Rows, each with roughly how far along a hidden order it lies (0 to 20):
[ 1.08  1.10  0.25 -1.14 -0.10  0.54  0.63  1.33  0.46 -0.03  0.30  0.23
 -0.08 -3.97  1.12 -0.18  0.64 -0.86  0.94 -0.28  0.29 -0.40 -0.19  0.08
  0.32  0.41  0.27 -0.86  0.19  0.84 -0.03  0.23  0.13  1.58 -0.02 -0.53
  0.11 -1.52] -> 9
[ 0.68  0.15  0.34 -0.44  0.03  0.25  0.80  7.17  0.16  0.02 -0.16  0.43
  0.27 -1.49 -0.20  0.06  1.24 -0.89 -0.49 -0.36  0.18 -0.30 -2.99 -0.96
  0.45  1.18 -1.31  0.05 -0.83  1.32  0.02 -0.47 -0.32  1.74  0.43 -2.53
 -1.92  0.25] -> 4
[ 0.90 -1.37  0.15 -0.44 -0.55  0.24  0.03  2.09  0.17 -0.13 -1.93  0.19
  0.23 -0.18  0.09  0.07  1.28 -0.92 -0.45 -0.38  0.18  0.20  2.16 -0.32
  0.77 -2.06 -1.63  0.02  0.04  1.39  0.04 -0.70 -0.26 -1.23  0.48 -0.23
  0.14  1.02] -> 13
[ 2.07  0.34  0.03 -0.76 -0.01 -0.01  1.23 -2.34 -0.02 -0.06  0.11  0.32
 -0.06 -0.07 -1.08  0.12  0.32 -0.74 -0.45 -0.34  0.28  0.34  0.80 -0.41
 -0.65  1.46  1.30 -0.19  0.12 -0.50 -0.44  0.20 -0.88  2.42  0.16 -2.91
  0.16 -1.13] -> 12
[ 0.88  1.53 -0.62 -0.46 -0.01  0.27  0.72  0.07 -0.76 -0.12 -0.14 -0.69
  0.25 -2.18 -1.27  0.04  1.32 -0.89  1.06 -0.36  1.03 -0.29  2.03 -0.32
 -0.04  1.11  0.69  0.03 -0.34  1.19  0.02 -0.04 -0.28 -1.43  0.43  3.41
 -0.96  0.65] -> 0
[ 1.63  0.56  0.09 -0.44  0.06  0.82  1.70 -3.20 -0.35 -0.39 -0.37  0.56
  0.35 -4.44 -0.27  0.15  1.46 -1.51 -0.05 -0.95  0.14 -0.33  2.80 -0.27
  0.88  1.48  1.09  0.05 -0.07  1.55  0.08 -0.13 -0.51  1.64  0.56 -1.49
  0.15 -0.52] -> 0
[ 1.05  0.03  0.63 -0.40 -0.58  0.32  1.04 -0.75  0.09 -0.14 -0.28  0.48
  0.56 -0.21  1.00 -0.04  1.43 -2.04 -0.58 -0.42  0.16 -0.54  2.70 -1.33
  1.05  1.37  0.29  0.12 -0.16  3.45  0.18 -0.40 -0.45  1.67  0.55 -3.33
 -0.10 -0.51] -> 7
[-0.11  0.28  1.49 -0.43  0.25  0.39  1.99  1.08  0.27 -0.07  1.01  0.37
  0.21 -0.11  0.50 -0.04  1.00 -0.65 -0.47 -0.33  0.23 -0.39  0.81 -0.42
  2.02  0.90 -1.29 -0.14 -0.45  0.93  0.30 -0.59 -0.08  1.66  0.93 -2.63
  0.04 -0.36] -> 5
[ 0.84 -0.63  0.15 -0.21  0.03  0.24  1.85 -0.95 -0.31 -0.48 -0.06  1.00
  0.20  0.73  0.26  0.00  1.14 -0.82 -0.50 -0.38 -1.00 -0.25  1.71 -0.38
  1.98  1.04 -0.62 -0.08  0.03  0.88  2.54 -1.49 -0.19  1.57  0.61  2.67
  0.68 -0.40] -> 12
[ 0.66  0.33  0.18  0.09 -0.92  0.12 -0.86 -3.18  0.29  0.05  0.09  0.34
  0.44  1.25  1.54 -0.37  0.86 -0.82 -0.44 -0.33  0.24 -0.50  1.00 -0.44
  0.54  0.75  0.58 -0.14  0.11  2.88  0.14  0.13 -0.39  0.24  0.40 -2.85
 -0.01 -0.07] -> 9
[ 0.98  0.08 -0.09 -0.45 -0.65  0.34  0.70 -3.82  0.05 -0.15 -0.33  0.47
  0.33  1.05  0.26  0.10  1.38 -1.07  0.13  0.08 -0.33 -0.27  5.74  1.26
  1.18  1.38  1.47  0.14 -0.06  4.72  0.08 -0.13 -0.42  1.63  0.56 -2.29
  0.12 -1.85] -> 19
[ 0.32 -0.13  0.14 -0.26  0.27  0.32  0.14 -0.91  0.23 -0.08 -0.26  0.12
  0.24 -1.65 -0.78  0.56  1.31 -0.67 -0.48  0.11  0.17  0.61  2.18 -0.29
 -1.46  0.38  0.02  0.06 -0.02 -1.51 -1.21  0.43 -0.33  0.29 -0.97 -2.42
  0.13  0.46] -> 7
[-2.20 -0.83  0.15  1.23  0.01 -0.13  0.02 -2.70  0.22 -0.10  1.01  0.41
  0.16  2.03  0.38  0.50  1.00 -0.82 -0.45  0.88 -1.09 -0.24  1.56 -0.37
  0.93  1.02  0.27  1.26  0.06  0.95 -0.02  0.03 -0.21  1.63  0.36 -2.69
  0.19 -0.42] -> 10
[ 1.28  1.08  0.13 -0.40  0.41  1.21  1.27 -6.56 -0.05 -0.12  0.43  0.45
  0.49 -0.13  0.19  0.05  1.30 -0.86 -0.48 -0.61  0.21 -0.25  2.09 -0.37
  0.78  1.97  1.52  0.02  0.01  1.31 -0.01  0.10 -1.06  1.59  0.45 -2.52
  0.28 -0.51] -> 1
[ 0.85  0.22  0.14 -1.12 -0.96 -0.03  0.31  1.76  0.19  0.23 -0.15 -0.46
  0.15 -0.11  0.13  0.04  1.12 -0.82 -0.33  0.00  0.50 -0.25  1.46 -0.16
 -0.52  1.09  0.26 -0.02 -0.61  4.01 -0.68 -0.06 -0.29  1.52  0.38 -1.96
 -1.09 -0.51] -> 16
[ 1.42 -0.19  0.00 -1.20 -1.10  0.29  1.75  0.89 -0.20  0.13 -0.88  0.67
  0.53 -0.43 -1.10  0.33  1.97 -1.59 -0.12  0.24  0.02 -0.34  4.80  0.51
  0.77  2.00  0.28  0.49 -0.27  5.95  0.17 -0.42 -0.85  2.01  0.99 -2.38
 -0.30 -1.92] -> 20
[ 0.68 -0.62  0.23 -0.42  0.17 -0.01  1.35 -1.05  0.36 -0.07 -0.20  0.37
 -0.35  1.08  0.56  0.39 -0.43  0.15 -0.84  0.12 -0.18  1.06  0.81 -0.44
  0.44  0.72  0.18 -0.23  0.08 -0.24 -0.14  0.16 -0.03  3.18  0.13 -2.94
  0.41 -0.98] -> 17
[ 1.64  0.06 -0.36 -0.87  0.04  0.32  1.08 -0.88  0.06 -0.16 -1.33 -0.25
  0.05 -0.34 -1.25  0.16  1.48 -0.98 -0.49 -0.40  0.13  1.15  2.84 -0.34
 -1.48  1.44  0.75  0.16 -0.08  1.54 -1.73  0.52 -0.79  1.71  0.08 -2.17
  0.15 -0.51] -> 11
[ 0.54 -0.69  0.11  1.55  0.08  0.29 -0.12 -5.95  0.13 -0.15 -0.18  0.69
  0.35  1.25  0.45  0.47  1.21 -0.99 -0.48  0.11  0.17 -0.31  2.90 -0.33
  0.73  0.34  0.31  0.72  0.71  0.42  0.03 -0.09 -0.37 -0.60  0.49 -1.63
  1.06 -0.47] -> 12
[ 0.86  0.19  0.34  0.31  1.37  0.66  1.50 -4.81  0.22 -0.13  0.47  0.71
  0.60 -0.11  0.28  0.37  1.16 -0.84 -0.97 -0.34  0.25 -0.26  1.64 -0.59
  0.63  1.13  0.25 -0.08  0.03 -2.63 -0.04  0.00 -0.89  1.65  0.37 -2.60
  0.12 -0.43] -> 2
[ 0.51  0.03 -0.02 -0.40 -0.71  0.31  1.31 -1.25  0.01 -0.66 -0.16 -0.75
  0.44 -1.74 -0.39 -0.10  1.62 -1.10 -0.43 -0.41 -0.71 -0.28  3.29 -0.23
  1.71  1.63  0.51  0.27 -0.12  5.46  0.14 -0.28 -0.35  1.63  0.70 -2.29
  0.12 -0.57] -> 6
[ 0.95 -0.97  0.53 -0.46 -0.36  0.33  1.02 -0.71  0.06 -0.40 -0.31  0.06
  0.34 -0.18  0.94 -0.24  1.44 -1.08 -0.49 -0.49 -0.56 -0.04  3.80 -0.31
  2.10  1.42 -0.08 -0.55 -0.04  4.93  0.06 -0.57 -0.46  1.69  0.58 -2.31
  0.14 -0.50] -> 14

Part 2:
[ 0.00 -0.16  0.92 -0.11  1.52  0.64  0.16 -0.58 -0.33 -0.02  0.15 -0.10
  0.31 -0.11  0.31 -0.27  0.42 -0.93 -0.83  0.11 -0.54 -0.39  0.15  0.02
 -0.72 -0.98 -2.26  0.13  0.29 -0.58 -2.02 -0.43 -0.48 -0.32 -0.05  0.76
  0.27  0.12 -0.46  0.55  0.57  0.51  0.08 -1.40 -0.63 -0.19  2.82 -0.08
 -0.07  0.66 -0.16 -0.04  0.28 -0.21  0.31  0.70 -0.14  0.79  0.10 -0.38
 -0.22  0.25  0.88  0.83 -0.27 -1.19 -0.12  0.05 -0.01  1.13  0.54  0.01
  0.51 -0.30  0.12 -0.06  0.49 -1.25 -0.38 -0.03 -0.20 -0.67 -0.09  0.90
  0.04  0.24 -1.04  2.93 -0.56  0.12  0.10  0.18 -0.01 -0.69 -1.26 -0.05
 -0.88 -1.14] -> 4
[-0.36 -0.23 -3.00 -4.38  0.99  0.97 -0.06  0.31 -2.78 -0.49 -0.50  0.21
  0.03 -2.48  1.06 -1.23  0.22 -3.21  4.47 -0.02 -0.26  1.14  0.08  0.01
 -3.24  0.50 -6.87  0.20  3.27 -0.47 -5.79 -0.46 -1.11 -0.63  9.23  1.63
 -0.19  0.75  0.48 -4.24  0.00 -2.66  0.51 -0.39 -0.53 -0.51  3.28 -0.19
  0.05  0.50  1.42  0.36  0.02 -0.04 -0.44  3.35  2.31  0.78 -0.04  0.20
 -0.16  0.91  0.82  1.88  0.12 -4.29 -2.16 -0.06 -1.52  1.90  0.71 -4.96
  0.54  0.38 -0.04  0.18 -0.26 -3.21 -0.07  0.05 -0.66  0.09 -0.22 -0.42
  0.55  0.14  0.79 -9.99  1.30 -0.23 -0.01  1.11  0.29  0.04  2.02 -0.54
 -0.42 -7.58] -> 16
[-1.14 -0.16  2.01  0.82 -5.38 -5.02 -2.34  0.61  2.69  0.28  0.00 -0.75
 -1.65 -1.77  1.48 -5.83  0.06 -0.71 -3.56  0.60  0.52 -0.78  0.06 -0.09
 -1.68 -2.78  8.70 -0.40  1.48  0.61 -5.50 -1.15 -0.75 -0.49  0.32 -2.47
 -0.20 -0.14 -0.07 -0.69  0.09  0.37 -0.36  0.52 -0.30  0.51  1.13  0.38
  0.62 -1.11 -0.39 -0.35 -0.02  0.65  0.31 -2.32 -0.09  1.11 -0.05 -1.01
  0.15 -0.23 -0.07 -0.07 -0.35 -0.36  0.03 -0.21 -0.48  0.62  0.75 -0.41
  1.70  0.36  0.10  0.24 -0.52  2.31 -0.14 -0.47 -0.31 -0.13  0.43  2.09
 -0.25 -0.07 -0.18 -8.59  0.67  0.02  0.26  0.66  0.32  0.17  0.38  1.34
 -1.25 -1.04] -> 14
[-0.58 -0.32 -0.47  0.55  0.46  0.55  0.02  0.15 -1.09 -0.49 -0.06 -1.26
 -0.57 -0.13  0.66 -0.82  0.20 -1.57 -0.16 -0.06 -0.06  0.45  0.01 -0.04
 -1.30 -0.75 -2.79  0.22  0.43 -0.39  0.63 -0.37 -0.81 -0.20  0.17  0.66
  0.38  0.97  0.48  0.11 -0.31 -1.07  0.44  0.07 -0.22 -0.46  3.40 -0.13
  0.02  0.20  0.23  0.44  0.45  0.04  0.07  1.40  0.11  0.79 -0.07  0.16
 -0.12  0.46  0.43  1.06  0.13  0.01  0.14 -0.18  0.01  0.49  0.51 -0.47
  0.97  0.40  0.49  0.03 -0.38 -1.11 -0.07  0.22 -0.95  0.15 -0.12 -0.47
 -0.23 -0.20  0.33 -0.47 -0.48 -0.37  0.00  0.11  0.30  0.20 -0.56 -0.43
 -0.39  1.40] -> 3
[-0.12 -0.13 -0.04 -0.08  0.45  0.27 -0.65  1.32  0.19  0.27 -0.26 -0.74
  0.37  0.07  0.48 -0.80  0.08 -0.81  0.83  0.60  0.52 -0.44  0.16 -0.10
 -1.71 -0.20 -3.14 -0.36  0.84  0.57 -2.59  0.02 -0.77 -0.07  1.47 -0.72
 -0.21 -0.15 -0.17 -0.78  0.06 -0.52 -0.40  0.06 -0.33  0.45  0.76  0.39
 -0.32 -1.07 -0.40  0.09 -0.04  0.08  0.29  0.10 -0.11  0.50  0.09 -0.52
  0.14  0.04 -0.57 -0.75 -0.37 -0.21  0.05 -0.23 -0.48  0.70  0.59 -0.64
  0.16  0.34  0.07  0.23 -0.41  0.17 -0.18  0.46 -0.44 -0.14  0.47  0.10
 -0.30 -0.08 -0.21 -2.39  1.10 -0.01  0.26  0.71  0.28  0.08  0.25 -0.01
 -0.77 -0.20] -> 3
[-0.42 -0.51 -0.41  0.07 -4.33  0.46  0.83  0.10  0.51 -2.80 -0.01 -0.87
 -1.52  0.24 -2.22 -5.78  0.26  2.77 -2.63  0.06 -0.10  0.10  0.80 -0.05
 -1.56  1.21 -4.06  0.15 -0.20 -0.37 -3.00  0.35 -0.70  0.03  2.60  3.00
  0.27  0.63 -0.36  3.29  0.00  3.24  0.19 -0.37 -0.42 -0.33  3.02 -0.04
  0.61  0.13 -0.22  0.26  0.40 -0.02  0.27  0.99 -0.01  0.77 -0.02 -0.20
 -0.11  0.37  0.44  0.66  0.08 -0.32  0.09 -0.15 -0.05  1.54  0.58  0.78
  0.80  0.42  0.08  0.03 -0.09 -1.23 -0.21  0.61 -3.05 -0.25 -0.05  1.33
 -0.21 -0.08 -0.15  2.30 -3.13 -0.22  0.07 -0.22  0.18 -0.08  0.66 -0.41
 -1.13 -1.83] -> 10
[ 0.61 -0.19 -3.06  0.45 -0.52  3.09  5.26  0.09 -1.45 -0.42  0.98 -1.02
 -0.07 -1.84  0.38  7.08 -0.08 -1.16 -4.96  0.03 -0.09 -0.97 -1.73 -0.01
 -0.94 -6.32 -2.70  0.09  2.38  0.23 -1.84  1.60 -0.28 -7.91 -4.65  0.45
  1.25  0.95  0.95  0.54  0.04  0.46 -1.80 -0.35 -4.39 -1.51  7.88 -0.30
 -1.58  0.19 -0.85  0.05  1.11 -0.01  1.45 -1.37  0.11  2.08  3.16 -0.12
 -0.49  1.15  0.12  1.32  0.01  0.35  0.06  0.02 -0.06  0.65  0.42  6.04
  0.64  0.62  0.50  0.06 -0.36 -1.77 -0.06  1.60  2.58 -2.49 -2.69 -6.98
 -0.06 -0.07  0.04  1.56  1.45 -0.17  0.03  0.10  1.52 -0.64 -3.37 -1.77
  1.21 -0.52] -> 20
[ 0.12  0.21  1.41  0.52  1.73  0.09 -0.86  0.47 -0.10 -0.81  0.20 -1.37
  0.50 -0.98 -0.08 -1.43  0.02 -0.60 -0.61  0.10  0.07  0.89  0.31  0.09
 -1.27 -1.10 -2.92 -0.24  0.37  0.36 -1.03  0.15 -0.87 -0.74  0.92  0.18
  0.26  0.41  1.73  0.54  0.13  0.76  0.83 -1.00 -0.51 -0.11  3.51 -0.09
  0.15  0.01  0.20  0.42 -0.27  0.08  0.09  1.09  0.46  0.55  0.04  0.87
 -0.05  0.27 -0.09  1.17  0.36 -0.08  0.07  0.11 -0.25  0.45  0.15  0.46
  0.10  0.05  0.69  0.20 -1.14 -0.18  0.37 -0.04 -0.75 -0.46 -0.37 -1.40
  0.42 -0.04  0.44  2.04  0.61  0.00 -0.02 -0.29  0.82  0.61 -1.34 -0.44
  0.29 -0.64] -> 3
[ 0.28  0.20  0.68  0.57  0.94  0.29 -0.89  0.58  0.15 -0.58  0.17 -1.30
  0.68 -0.84 -0.08  0.89  0.05 -0.41 -0.86  0.24  0.11 -0.20  0.21  0.07
  0.83 -1.67  0.38 -0.32  0.41  0.43 -1.49  0.23 -0.79 -0.75  0.49 -0.14
  0.14  0.10  1.24  1.21  0.24 -1.64  0.58 -0.08 -0.54  0.07  2.88  0.02
 -0.03 -0.17  0.03  0.27 -0.30  0.05  0.16  1.09  0.33  0.22  0.06  0.57
 -0.01  0.22 -0.18  0.73  0.18  0.55  0.04  0.09  0.39  0.16  0.10  0.16
 -0.02  0.46  0.51  0.21 -0.98  0.11  0.25  0.04 -0.46 -0.07 -0.23 -0.97
  0.40  0.02  0.18 -1.40  0.85  0.11  0.05 -0.12  0.27  0.43  3.06 -0.27
  0.07  0.67] -> 5
[ 0.76  0.39 -0.15 -0.03 -0.37  0.13 -0.43 -0.14  0.73 -0.29  0.42 -0.07
  1.45 -0.93 -0.49 -0.05  0.24  0.28 -0.92  0.36 -0.35 -0.15  0.44  0.15
 -1.05 -1.46 -2.63 -0.40  0.28  0.26 -0.49  0.50 -0.50 -0.99  0.63  0.12
  0.13 -0.56  0.44  0.71  1.01  0.91  0.33 -0.19 -0.92  0.29  2.16  0.04
  0.03  0.34 -0.17 -0.12 -0.47 -0.17  0.38  0.56  0.14  0.52  0.24  0.14
 -0.13  0.02  0.24  0.65 -0.10 -1.24 -0.17  0.33 -0.29  1.27  0.15  0.68
 -0.51  0.33  0.27  0.11 -0.18  0.18  0.03 -0.28  0.31 -0.37 -0.26  0.16
  0.67  0.43 -0.99  0.26  0.81  0.55  0.10 -0.12  0.41 -0.33  0.92  0.15
 -0.20 -1.03] -> 0
